Group and class of each row
[ 0.09 -0.11  0.05  0.05  8.10  0.46  0.26  1.90  0.85 -0.12  0.40  0.92
 -0.12  0.13 -1.37 -1.27  0.10  0.16 -1.11 -0.49 -0.15 -1.25  0.13 -0.67
 -1.62 -1.56 -1.18] : N T
[-0.20  0.23 -0.40 -0.07  5.99  1.58  1.04  1.20 -3.03  2.10 -0.17  0.86
 -0.12  1.11 -0.68  0.21 -0.09  0.09 -4.47 -0.58  0.90 -1.91  0.25  0.18
 -0.26  0.12 -1.19] : H X
[-0.12 -0.33  0.10 -0.19  4.02  0.43 -0.22  1.37  0.18  0.79 -0.73 -0.78
 -0.10 -0.30  0.22  1.48  0.35  0.18 -1.26  0.05 -0.38  0.40 -0.26 -2.01
  0.46  0.21  0.55] : S Q
[ 0.02  0.80 -0.22  1.30 -0.25 -0.03  0.40  3.91 -1.40  0.60  1.25  0.54
 -1.24  1.24 -1.31 -0.87  0.17  0.00 -2.63  0.39  0.28 -1.01  0.23 -0.58
 -0.97 -1.36  0.02] : H U
[-0.12  0.17 -0.24  0.54 -1.84  0.92  0.59  1.38 -2.05  1.42  0.84  0.33
 -0.18  0.79  0.20  0.17  0.17 -0.35 -2.77 -0.08  1.57 -1.03 -0.18  0.97
 -0.27  2.77 -0.40] : H X
[ 0.15 -0.54  0.11  0.29  4.85  0.33 -0.49  0.46 -0.95  0.51  0.45  0.93
  0.33  0.92 -0.26 -1.78 -0.53  0.11 -1.08 -0.42  0.15  0.36 -0.03 -0.11
 -0.58 -1.10 -0.48] : N W
[ 0.09  0.38 -0.24  1.04  5.71  0.93  0.37  1.67 -3.99  1.78 -0.27  0.51
 -2.06  2.34 -0.89 -1.44  0.59  0.70 -2.87  0.61 -0.06 -1.20  0.83  0.15
 -0.33 -1.54  0.75] : H U
[ 0.04 -0.06  0.06 -0.61  8.10  0.87  0.10 -0.65  0.72  0.22 -0.11  0.52
 -0.01  0.76 -1.14 -1.97  0.25  0.29 -1.53 -1.22  0.45 -0.93 -0.16 -2.76
 -1.33 -1.58 -1.87] : N T
[ 0.01  0.54  0.20 -0.55 -2.46  0.20  0.12  0.23  0.92 -0.70  0.72 -0.24
 -0.62 -0.07 -0.24  0.21 -0.79 -0.09 -0.31 -0.02  0.16  0.08 -0.22 -2.22
 -0.57 -1.32  0.08] : S Y
[ 0.07 -0.92 -0.31 -0.48  7.78  0.95  0.13  0.77 -1.19  1.30 -0.47  0.53
  0.15  0.52 -0.34 -0.26 -0.81 -0.32 -0.82 -1.14  0.97 -0.33 -0.06  0.96
 -0.40 -0.60 -0.78] : N W
[-0.45  1.27  0.54 -0.03 -4.52  0.12 -0.60  1.14  0.12 -0.19 -1.12 -0.77
 -0.19 -0.34 -0.10  0.63 -0.01  0.78 -0.95  0.39 -0.08  2.02  0.05 -5.29
 -0.38 -0.22  0.68] : S Q
[-0.09 -0.03 -0.50  0.98  4.38  0.49  0.56  3.85  0.04  1.55  4.09  1.24
 -0.55  0.91 -1.07 -1.04  0.00  0.32 -2.34 -0.48  0.19 -1.73 -0.11  0.79
 -1.12 -0.36 -0.57] : H X
[ 0.00  0.57  0.52  1.58 -3.69  1.06  0.77  2.14 -3.32  2.42  1.04  0.55
 -1.13  0.50 -0.74 -0.02  0.70 -0.17 -2.78  0.04  0.64 -1.06  0.26  0.68
 -0.59 -0.52  0.34] : H U
[ 0.13  0.72 -0.98  1.01  8.10  0.89  0.39  2.67 -2.29  1.81  0.29  1.29
 -0.72  1.19 -1.01 -1.04  0.37  0.70 -3.11  0.15  0.09 -1.49  0.74  0.91
 -0.65 -0.69  0.01] : H X
[-0.07 -0.82  0.40 -1.36  5.51  0.63 -0.46 -2.74  0.07 -0.15 -0.90 -0.84
  0.46 -0.65  0.64  2.38 -0.25  0.24  0.02  0.14 -0.60  0.62  0.68 -1.14
  0.06  0.30  1.06] : S Q
[ 0.25 -0.51 -0.92  0.10  8.10 -0.10  0.06  1.34  1.52 -0.01  1.63  1.53
  0.78  0.51 -1.23 -2.44 -0.61  0.01  0.16 -0.67  0.66 -1.39 -0.43  0.67
 -1.51 -1.38 -1.59] : N T
[-0.35 -0.37 -0.46 -1.29  4.20  0.68  0.49  3.16  1.42  0.59 -0.66 -0.73
  0.75 -1.02  0.73  1.63  0.35 -0.29  0.29  0.02 -0.42  0.47  0.05  0.58
  1.09  0.92  0.40] : S Y
[ 0.15  0.31 -0.09  2.26 -6.22  0.57  1.30  1.48 -5.17  2.53  0.47  0.77
 -0.88  1.36 -0.77 -0.81 -0.16 -0.03 -3.40  0.36  0.70 -0.37  0.29  0.64
  0.91  0.29  0.49] : H U
[-0.02 -0.34 -0.31 -1.26  8.10  0.63 -0.60 -0.32  1.19 -0.96  0.30  0.94
  0.97  0.88 -1.12 -1.73  0.43 -0.32 -0.81 -0.69 -0.20 -1.32  0.33  0.09
 -1.13 -1.58 -1.46] : N T
[-0.19 -0.56  0.18 -0.63  8.10  0.51  0.28 -1.70  0.33 -0.93  0.00  0.93
 -0.50  0.84 -0.82 -2.30 -0.40 -0.28 -0.35 -1.08  1.52 -1.52 -0.59 -0.28
 -1.06 -1.41 -2.52] : N T
[-0.51  0.35 -0.52 -1.82  5.18  0.77 -0.25  0.62  3.07 -0.80 -0.53 -0.71
  0.86 -0.84  0.28  1.50  0.55 -0.05  0.12 -0.15 -0.48  0.57  0.35 -2.81
  0.11 -0.34 -0.32] : S Q
[-0.38 -0.09 -0.71 -0.22  8.10  1.28  0.25  0.52 -1.16  0.14  0.40  0.94
  1.10  0.72 -0.94 -1.55 -0.06 -0.59 -2.86 -1.16  0.94 -0.81  0.08 -2.13
 -1.07 -0.24 -1.71] : N T
[ 1.29 -0.58 -0.02 -0.43  8.10  1.31 -0.01  2.51 -1.45  0.79 -1.45  0.43
 -0.61  0.83 -1.24 -1.11 -0.50 -0.54 -0.39 -0.69  0.86 -0.09  0.42  0.74
  0.01 -1.21 -0.18] : N W
[ 0.21 -1.08 -0.55  1.04  8.10  0.66 -0.82 -2.33 -2.70  1.21  0.30  0.57
  0.29  0.97 -0.21 -1.73 -0.70  0.08 -3.17 -0.63  0.04  0.55  0.38 -2.84
 -1.51 -1.12  0.04] : N W
[-0.04 -0.80  0.14  0.75  6.74  0.24 -0.27 -2.31 -1.26  0.24 -0.17  0.92
 -0.41  1.69 -0.58 -0.65 -0.44  0.29 -1.05 -0.64  0.39 -0.43 -0.05  0.91
 -0.51 -0.13 -0.39] : N W
[-0.12 -0.73  0.92 -0.91  3.23  0.36 -0.44 -1.32 -0.84 -0.15 -3.22 -1.25
 -0.53 -0.31  0.53  1.27 -0.29  0.65  1.37 -0.01 -0.03  1.21  0.25 -0.22
  1.21  1.21  1.75] : S Q
[-0.01 -1.02 -0.30 -1.28  8.10  1.59 -0.68 -0.17 -1.21  0.89 -0.89  0.49
 -0.08  0.67 -0.38 -0.88 -0.25 -0.34 -0.62 -0.51  1.10 -0.26  0.47  1.35
 -0.33 -1.23 -1.10] : N W
[ 0.29  0.86 -0.53  2.10 -8.10 -0.24  0.14  3.33 -2.40  3.28  3.16  1.02
 -1.22  0.99 -0.27 -0.55 -0.09  0.34 -2.68  0.77  0.11 -0.72  0.28  2.25
 -1.15 -1.35  0.97] : H U
[-0.56  0.82 -0.36  1.07 -0.38  0.91  0.56  1.74 -4.10  1.87  0.73  0.26
 -0.91  0.95  0.36  0.13  0.39  0.24 -3.20  0.81  0.45 -0.87  0.55  1.16
  0.08  0.18  0.50] : H U
[-0.02  0.80 -0.01 -0.88 -0.41  0.94  0.54  1.19 -0.42  0.12  0.32 -0.13
 -1.02  0.66  0.50  1.14  0.17  0.11  0.74  0.27  0.14 -1.25  0.25  3.17
  0.49 -0.53  0.70] : S Q
[-0.07 -1.27 -0.02 -1.23  0.81  0.97 -0.41  3.43  0.22  1.27  0.36 -0.11
  0.53 -0.75  0.60  1.31  0.19 -0.40  0.24  0.34 -0.11  0.74  0.25  1.75
  0.69  0.92  1.24] : S Q
[-0.30  1.43 -0.71  1.26 -5.54  0.31  0.49  5.99  0.48  1.79  3.88  0.65
 -0.11  0.27 -0.78 -0.39  0.76  0.07 -3.42  0.28  0.17 -0.93  0.31 -0.66
 -1.23 -3.11 -0.04] : H U
[-0.02  0.04 -0.14  0.62  5.66  1.20  0.10  1.42 -1.78  1.47 -0.21  0.40
 -0.44  1.16 -0.42 -0.29 -0.27  0.16 -3.53 -0.49  0.47 -0.96  0.25  0.88
 -0.31 -0.57  0.00] : H X
[-0.78  0.88 -0.20  1.18 -5.56  0.80  0.66  0.75 -4.54  1.25  0.14  0.45
 -0.66  0.73 -0.73 -0.67  0.35  0.10 -3.26  0.00  0.47  0.41  0.39 -1.62
 -0.19  0.33 -0.57] : H U
[ 0.08 -0.08 -0.04  0.63  8.10  0.96 -0.31  0.49 -1.52  1.44 -0.27  0.29
 -1.19  1.20 -1.15 -0.51 -0.01  0.48 -3.30 -0.79  0.22 -0.72  0.51 -1.46
 -1.14 -1.01  0.45] : N W
[ 0.18 -2.19 -0.90  1.70  2.92  0.56  1.35  3.23 -1.98  1.53  0.07  0.91
 -0.27  1.09 -0.74 -0.64  0.54  0.16 -3.27 -0.14 -0.36 -1.62  0.36  1.21
 -0.01  1.03 -1.40] : H X
[ 0.17 -0.32 -0.11  1.66  2.44  0.41  0.27  2.36 -1.85  1.86 -0.48  0.28
 -0.68  0.88 -0.70  0.51 -0.32  1.21 -3.01 -0.26 -0.05 -0.28  0.01 -0.69
 -0.23 -0.15  0.34] : H X
[ 0.12  0.33 -0.34  1.23 -8.10  0.43  0.59  0.77 -5.22  2.13  1.65  0.86
  0.12  1.23 -0.28 -1.00  0.75  0.38 -3.51 -0.01  0.55 -0.28  0.02  0.05
 -0.26  0.39  0.80] : H U

Group, then class
[ 0.18 -0.27 -4.33  0.84 -1.10 -0.11  0.76  1.95  0.75 -0.61 -1.08 -0.45
 -0.32 -0.76 -1.59  0.45 -1.44 -0.04 -0.93  2.50  0.48 -4.45  1.31  0.58
 -0.37  0.88 -2.86] : R B
[ 1.32  0.93 -2.00  1.80  0.87 -0.88  0.22  0.61  1.92 -1.64  0.38  0.17
  0.79  0.79 -1.25  0.16  0.09 -0.68 -0.11  1.50 -1.17 -1.96  1.50 -0.62
 -0.14  2.39 -0.74] : R G
[ 3.35 -1.45 -1.66  0.55 -0.94 -1.22  1.98 -0.08  1.62  1.12  0.83  0.46
 -0.45 -0.34 -1.80  1.90 -0.82 -2.24 -0.47  1.54  3.38 -2.53  0.67 -1.14
  0.07  0.25 -2.57] : L P
[ 1.48  1.32 -0.30 -1.02 -0.96 -0.18  2.20 -0.50  0.96  0.58 -0.28 -0.17
 -1.14 -2.52 -1.03  2.86 -0.74  0.82  0.84 -0.39  1.22 -2.84 -0.30 -0.44
  0.95 -0.24 -1.61] : Z F
[ 2.64  3.16 -1.82 -2.23  0.38  0.55  1.30  0.07  1.26  1.32  1.15 -0.86
 -1.01  0.11  2.04 -0.25 -0.19  0.46  2.37  2.05  1.00 -0.88  1.69 -1.86
  1.04 -0.67  0.30] : Z F
[ 2.81  1.14 -0.46 -0.01  0.13 -1.43  3.96  1.76  1.64  1.87  1.04 -1.03
  0.13 -1.50 -2.10  2.09 -0.45 -1.44  1.93  2.37  1.15 -2.61  0.45 -1.84
 -0.29  0.40 -0.79] : L C
